Table B holds the same points as the rows below and some others, measured another way and shuffled. Each row below is followed by which row of B it is.
B:
0: 66 26 -114 -74 -9 -210 -76 222 41 -213 -128 152 -137 110 -28 -115 58 194 163 -65 -5 -50 -68 -243 -45 -115 107
1: -20 2 -337 -252 102 -206 182 243 96 -348 -2 133 -8 230 -37 -3 -205 298 132 -72 -54 33 48 -161 306 -164 187
2: 43 -139 13 23 -199 166 75 -128 -26 39 105 -99 -31 -207 199 -98 455 -111 66 8 -268 406 -24 -93 81 -122 15
3: -78 -95 -175 -145 0 -48 48 19 19 -10 8 -115 -104 35 46 -123 225 145 90 -109 -359 322 -4 -175 289 -108 57
4: -89 -37 128 -54 -238 60 -125 -112 -136 162 -52 -166 59 -132 -18 -42 3 -162 -11 94 73 -29 -85 144 -16 44 -83
5: 33 102 200 134 -113 -259 -332 339 -159 -192 -165 75 -21 94 -171 -222 -69 -12 -58 147 -26 -456 -201 8 -168 152 21
6: 53 -84 -61 -179 37 129 172 -86 94 169 -129 32 1 -23 121 97 182 154 88 -299 -91 324 77 -271 18 -273 4
7: 26 57 200 39 -293 -31 -23 161 -174 -212 12 11 251 -88 -58 6 -161 -219 -90 243 153 -320 -114 276 -55 139 24
8: -10 -49 84 -130 -46 184 112 -121 -27 215 -94 -26 176 -47 48 138 -101 -25 -64 -113 81 66 53 12 2 -143 -61
9: 94 25 37 -3 -110 -159 -65 233 -12 -190 -129 88 -62 5 -9 -108 228 79 107 -70 -118 -22 -105 -193 -90 -31 78
10: -30 53 143 37 -201 -104 -120 194 -177 -197 -2 -11 167 15 -110 -79 -226 -132 -107 248 74 -360 -124 235 19 144 22
11: -59 3 215 29 -169 70 -168 -33 -179 119 -55 -56 159 -42 -68 -30 -267 -180 -143 200 193 -295 -80 235 -87 58 -89
12: -21 48 101 97 -159 -166 -231 226 -175 -246 16 38 54 63 -119 -191 -227 -96 -74 320 71 -409 -151 185 -16 129 42
13: 43 -80 30 -73 -194 62 137 -9 -1 18 -34 -124 -1 -186 136 -29 548 -19 102 -181 -367 425 -37 -180 88 -73 33
14: -20 -23 -205 -211 39 -72 133 92 54 -140 -32 77 23 123 -7 24 -163 184 90 -71 27 44 43 -104 179 -165 93
15: 25 29 -190 -122 39 -242 80 336 35 -377 -29 129 -20 185 -56 -85 -36 232 91 -41 -175 -36 -33 -168 203 -70 175
16: 22 -129 22 27 -197 84 -42 -108 -29 91 23 -137 -145 -202 160 -175 575 -63 118 -53 -336 423 -70 -180 36 -89 -6
17: 110 0 41 -193 -80 73 282 65 66 3 -164 67 166 -70 82 210 183 86 68 -315 -48 202 49 -191 -27 -165 49
18: 134 21 -47 -66 -86 -99 3 149 58 -178 -129 200 -60 10 38 -11 93 111 178 -80 149 -24 -46 -215 -170 -157 87
19: 138 -25 63 -36 -40 144 114 -10 33 -8 -63 192 127 -29 102 111 -81 5 11 -49 219 -27 43 -79 -167 -221 23
20: 137 102 -181 -192 -1 -318 208 472 99 -520 -129 247 44 173 -60 45 16 288 177 -181 -74 -70 -31 -255 85 -85 235
21: 80 -69 79 -66 14 178 165 -39 28 152 -97 26 109 -42 121 85 195 59 -39 -241 -186 242 57 -196 2 -203 -12
22: -56 -38 127 -40 -264 66 62 -2 -135 -13 42 -181 180 -155 21 -9 130 -177 -63 77 -172 86 -70 170 147 85 -11
23: -124 -117 -185 -91 -62 124 -6 -190 -59 -34 207 -3 48 36 53 -61 -441 -73 -10 341 289 -62 45 234 203 -153 17
24: 14 53 33 125 -21 -218 -278 291 -122 -285 -12 148 -37 173 -123 -251 -273 27 -56 287 62 -450 -135 50 -38 51 71
25: 36 41 141 244 -185 -212 -471 210 -178 -218 -23 103 -157 30 -95 -356 -66 -113 12 392 137 -453 -232 68 -239 111 19
26: 44 -84 64 34 -232 107 67 -32 -69 -74 102 -61 67 -172 133 -66 274 -146 22 93 -159 200 -52 27 62 -42 31
27: 29 3 -192 -154 -34 -182 64 207 51 -277 -46 101 -57 95 -13 -54 16 180 163 -51 -35 37 -31 -165 111 -105 142
28: 14 47 39 -5 -153 -135 -21 245 -110 -305 18 57 138 43 -73 -62 -169 -46 -35 190 37 -266 -94 136 63 75 86
29: -112 -17 -222 -275 22 -134 140 123 19 -132 -35 -50 46 140 -60 17 -151 192 59 -90 -121 79 25 -47 333 -73 91
30: 108 -147 -75 35 -27 167 43 -130 60 35 69 84 -129 -83 222 -111 320 34 108 -26 -127 352 28 -248 -21 -288 40
31: -42 -139 40 -142 38 248 87 -254 22 446 -129 -153 4 -79 130 52 253 62 -20 -308 -252 422 77 -210 75 -233 -104
32: -38 -21 -138 -288 -30 41 300 24 34 -74 -23 13 217 45 14 195 -225 97 23 -114 77 84 87 24 230 -140 69
33: -49 -58 -166 -188 48 -29 109 41 40 -20 -39 -19 -14 87 23 -13 10 175 59 -130 -169 189 37 -152 222 -158 58
34: -60 10 170 -18 -125 51 -83 7 -150 66 -54 -41 202 -7 -73 15 -291 -129 -150 141 147 -272 -52 216 -12 45 -59
35: 148 -155 -95 -69 19 224 269 -114 139 77 11 68 -62 -108 284 21 523 127 131 -289 -326 606 100 -395 60 -366 65
36: -153 -22 134 -12 -242 71 -74 -44 -226 7 103 -182 242 -72 -74 -42 -313 -254 -179 336 86 -233 -75 412 169 146 -56
37: -111 -77 -123 -162 -50 28 -28 -117 -24 97 -5 -75 -24 21 5 -41 -147 37 52 41 78 71 10 18 142 -117 -15
38: -89 -59 23 -61 -131 111 -71 -140 -108 98 43 -63 99 -36 3 -21 -277 -124 -54 203 217 -112 -16 205 45 -52 -49
39: 5 17 93 -137 -279 47 170 46 -84 -103 -15 -50 268 -135 4 143 -52 -141 -2 37 119 -43 -33 180 45 39 24
40: -71 -181 -181 -66 133 283 36 -306 15 182 173 65 11 90 145 -39 -386 30 -67 179 188 101 141 46 168 -339 -25
41: 49 -86 -164 -40 -160 30 80 -14 9 -249 168 84 -22 -62 133 -77 29 -38 141 195 97 124 -9 6 89 -152 114
42: -52 3 73 37 -13 -25 -146 95 -130 -49 -8 36 103 113 -86 -107 -347 -32 -142 202 72 -318 -53 141 42 7 -4
43: 77 -81 38 -32 39 175 85 -74 27 139 -56 84 50 -7 123 30 64 57 -23 -128 -49 150 56 -166 -39 -242 -11
44: -62 -67 119 -85 -10 178 -18 -157 -62 334 -124 -97 100 -27 23 42 -59 -15 -110 -108 -29 63 27 -11 10 -115 -104
45: -19 3 158 207 -238 -50 -361 59 -219 -153 93 41 7 -30 -62 -258 -267 -243 -82 505 266 -458 -176 285 -145 105 -16
46: 37 -88 -130 -37 125 150 144 -20 22 -104 134 185 122 142 95 15 -362 79 -86 128 109 -40 117 12 151 -263 72
47: 91 -78 114 -137 -118 177 267 -59 53 211 -166 -113 90 -196 167 130 622 40 62 -443 -412 540 31 -297 26 -162 -15
48: -62 -41 -99 -151 -113 -4 62 -15 -35 -66 28 -39 65 -3 4 12 -138 2 48 73 83 27 -2 70 149 -71 38
49: 73 -159 -106 -45 -14 229 208 -149 64 33 115 37 10 -80 231 -4 235 28 49 -64 -176 415 90 -166 135 -288 49
50: -101 8 155 -131 -243 102 89 -36 -160 50 -13 -150 334 -97 -57 138 -272 -200 -139 117 143 -163 -28 338 111 97 -50
51: -79 -88 -86 -82 -185 69 59 -87 -75 -80 149 -97 73 -78 62 -52 -65 -107 25 198 24 96 -17 161 208 -44 36
52: -5 -121 -29 -15 -189 164 146 -97 -58 -81 196 -74 107 -142 156 -42 135 -143 -2 153 -128 238 7 99 196 -87 42
53: 89 -81 17 -81 -247 159 339 0 -6 -164 122 -38 212 -208 186 107 322 -116 45 -34 -191 344 18 10 154 -88 91
54: 175 93 183 262 -187 -193 -337 325 -134 -389 -35 299 -31 41 -71 -233 -161 -108 12 373 315 -579 -201 57 -373 55 77
55: -28 68 212 78 -190 -86 -188 184 -203 -147 -33 12 184 17 -135 -86 -305 -166 -146 282 159 -470 -139 267 -69 158 -9
56: 44 84 -66 5 -38 -313 -101 416 -56 -466 -32 183 6 194 -129 -156 -202 120 29 162 3 -359 -114 -22 48 47 159
57: 62 37 -107 -162 -3 -181 117 270 54 -247 -134 120 18 105 -33 19 46 210 113 -175 -98 15 -23 -208 76 -94 130
58: -3 -159 48 -85 -16 247 139 -212 27 363 -73 -185 -19 -143 184 -1 528 44 4 -327 -476 585 52 -271 129 -208 -69
59: 108 -44 -168 -20 -31 -119 46 185 64 -305 31 143 -130 45 91 -148 241 150 174 -15 -177 165 -33 -257 69 -163 159
60: -3 73 -91 -63 40 -273 -7 400 -44 -404 -40 140 77 244 -142 -94 -283 168 -29 83 -79 -311 -60 -13 175 27 151
61: -25 -6 204 116 -297 10 -237 -7 -195 -18 18 -65 61 -129 -27 -143 -56 -257 -56 310 152 -247 -153 234 -128 110 -49
62: -125 -45 -68 107 85 -99 -332 75 -145 -91 95 42 -86 227 -103 -319 -461 26 -133 390 39 -370 -70 137 139 -17 10
63: 62 -15 -75 -44 11 -155 2 226 32 -171 -95 64 -106 74 17 -133 280 186 104 -148 -316 140 -55 -287 77 -96 105
64: -72 -51 -158 -137 47 -99 -59 43 15 6 -72 -25 -130 106 -19 -121 16 178 87 -74 -143 111 -19 -172 157 -124 40
65: 170 46 -253 -110 37 -202 215 378 109 -600 42 377 52 195 24 21 -213 233 154 49 148 -147 24 -160 70 -196 263
66: 8 12 194 31 -128 62 -92 33 -130 30 -64 35 175 -16 -41 4 -242 -126 -122 142 187 -281 -57 157 -110 4 -46
67: 6 -107 -33 -206 65 276 319 -167 60 224 -37 -12 206 -18 139 205 -27 79 -59 -249 -81 313 155 -100 162 -278 -19
68: -54 3 196 22 -302 65 -70 -3 -201 -46 53 -92 247 -122 -44 -5 -229 -276 -126 298 193 -273 -98 361 -5 129 -38
69: -60 -212 7 14 -42 215 -95 -299 -13 413 -6 -242 -232 -159 198 -218 612 6 56 -167 -511 607 -11 -279 113 -194 -97
70: -20 11 -113 -168 -10 -224 -72 177 34 -55 -200 -7 -162 84 -60 -102 189 227 169 -207 -181 98 -73 -278 55 -68 62
71: -110 34 -33 -121 56 -226 -79 259 -68 -73 -146 -87 8 181 -157 -120 -65 182 -52 -96 -321 -98 -72 -82 234 63 39

9 -92 115 8 85 -51 60 -139 47 11 -97 -50 -77 -24 -107 99 26 -91 9 -85 -116 42 28 -26 -35 17 => 35
164 3 115 150 -175 414 134 -257 149 362 -569 -182 4 -218 -153 167 -210 -40 -82 -402 -289 109 110 -29 51 -15 => 65
-3 -189 440 0 100 -313 -92 -230 166 208 -140 -106 -43 -153 -341 4 -25 -227 -118 -217 -384 129 207 -86 -160 26 => 54
-46 64 30 65 -96 31 -168 236 -159 -87 111 -22 11 83 17 2 51 84 -161 20 71 -90 37 178 56 107 => 22
-57 -44 112 33 7 30 -141 2 -40 -22 -24 -67 1 -48 -6 164 -9 -156 -28 -45 -53 92 -113 -35 47 -94 => 4
41 -72 1 -33 125 -17 152 -184 33 -72 -107 -8 -128 -29 -57 159 33 -69 129 -28 -39 43 -75 -66 -19 -23 => 24
21 -126 168 111 114 125 239 126 60 2 -125 -147 -30 169 14 -57 171 158 -73 -116 -58 -199 217 66 76 193 => 20
-72 -36 -145 -66 81 -209 -107 46 -97 -182 248 160 -37 116 -33 39 162 -70 -54 121 93 -10 25 93 -91 71 => 64
-20 -53 161 42 52 -1 -7 39 -28 -50 -33 -92 -51 15 -26 73 38 -18 -18 -37 -45 -22 -15 14 43 22 => 21
104 -8 54 31 -78 163 -28 5 27 150 -237 -49 5 -159 -56 79 -64 -21 -57 -170 -123 43 45 -54 39 -34 => 56
47 -14 222 -6 28 -38 -3 -123 -11 -9 -150 -114 -128 -151 -109 141 -100 -60 81 -72 -116 71 -116 -63 16 -60 => 43
-32 95 -155 42 -59 83 -16 152 -190 -206 131 36 -56 164 69 57 82 138 -50 97 191 -124 -34 221 55 137 => 29
-40 -172 153 50 152 61 28 278 25 -42 15 -83 41 113 112 -21 218 17 -69 -27 -16 -119 90 -66 106 26 => 47
34 50 225 150 -87 212 85 33 -62 11 -207 -228 -79 21 -39 68 -75 148 -53 -140 -57 -99 13 138 121 114 => 53
-26 -144 153 76 107 -15 56 249 28 0 35 -66 35 180 -4 -130 227 108 -174 -66 -48 -189 278 78 27 194 => 17
5 18 -183 57 8 175 140 36 -75 -120 -15 22 -47 155 65 88 107 97 -17 1 118 -99 25 141 50 120 => 67
40 -95 189 19 111 109 88 104 7 -47 -140 -139 -64 -45 71 95 46 17 88 -46 -35 -42 -89 -135 133 -66 => 13
2 17 163 20 -5 -28 -42 -65 -61 -55 -64 -94 -105 -62 -84 124 -63 -35 25 -35 -56 35 -92 25 20 -8 => 12
-109 19 -185 -30 40 -158 -117 101 -167 -248 306 145 -37 195 10 51 166 -14 -78 160 174 -56 0 192 -56 120 => 3
-130 -195 184 -66 213 -470 -121 -196 57 -65 198 57 -58 59 -244 34 146 -278 -73 14 -167 105 119 5 -208 57 => 25
56 -192 -144 -163 299 -217 165 103 62 -151 127 191 -79 71 28 -51 307 7 103 117 62 -100 116 -147 -78 46 => 16
-21 43 -49 34 -42 -2 -34 6 -98 -86 42 19 -54 76 -54 63 33 31 -76 1 43 -36 30 161 -17 111 => 48
86 -3 113 39 -38 207 21 21 -4 60 -239 -115 -44 -148 12 134 -76 -3 42 -123 -73 31 -91 -87 110 -85 => 55
-34 133 -82 45 -196 -25 -233 -34 -154 -14 66 54 -7 1 -136 81 -78 -30 -185 -32 12 48 34 248 -67 105 => 51
-31 79 -36 92 -95 122 -51 257 -172 -125 89 -32 -9 161 60 -15 80 182 -144 28 128 -168 69 235 82 179 => 50
44 119 91 127 -96 286 140 29 -132 -101 -180 -197 -128 39 44 140 -91 194 46 -60 64 -107 -123 151 164 84 => 32
-7 -20 -202 -62 78 -250 49 -35 -56 -137 197 195 -83 176 -145 -73 189 66 -98 73 66 -104 234 211 -175 262 => 49
29 -142 148 -40 177 28 60 77 31 -68 -88 -74 -61 -79 81 124 86 -76 139 -6 -36 18 -134 -223 97 -144 => 70
-61 56 -29 18 -60 -97 -133 -104 -117 -91 91 33 -59 40 -121 118 -19 -78 -81 11 13 51 -28 176 -70 74 => 38
20 -19 83 15 4 79 -33 -29 -29 -12 -112 -63 -51 -87 -12 154 -37 -73 38 -60 -48 62 -114 -54 56 -78 => 11
14 136 9 84 -183 122 -92 -21 -138 -13 -75 -60 -54 -22 -82 114 -119 52 -97 -69 7 2 -34 196 31 80 => 1
-23 54 47 36 -128 -13 -243 118 -113 9 40 3 26 -44 -67 42 -29 -29 -161 -37 -22 23 25 111 2 29 => 34
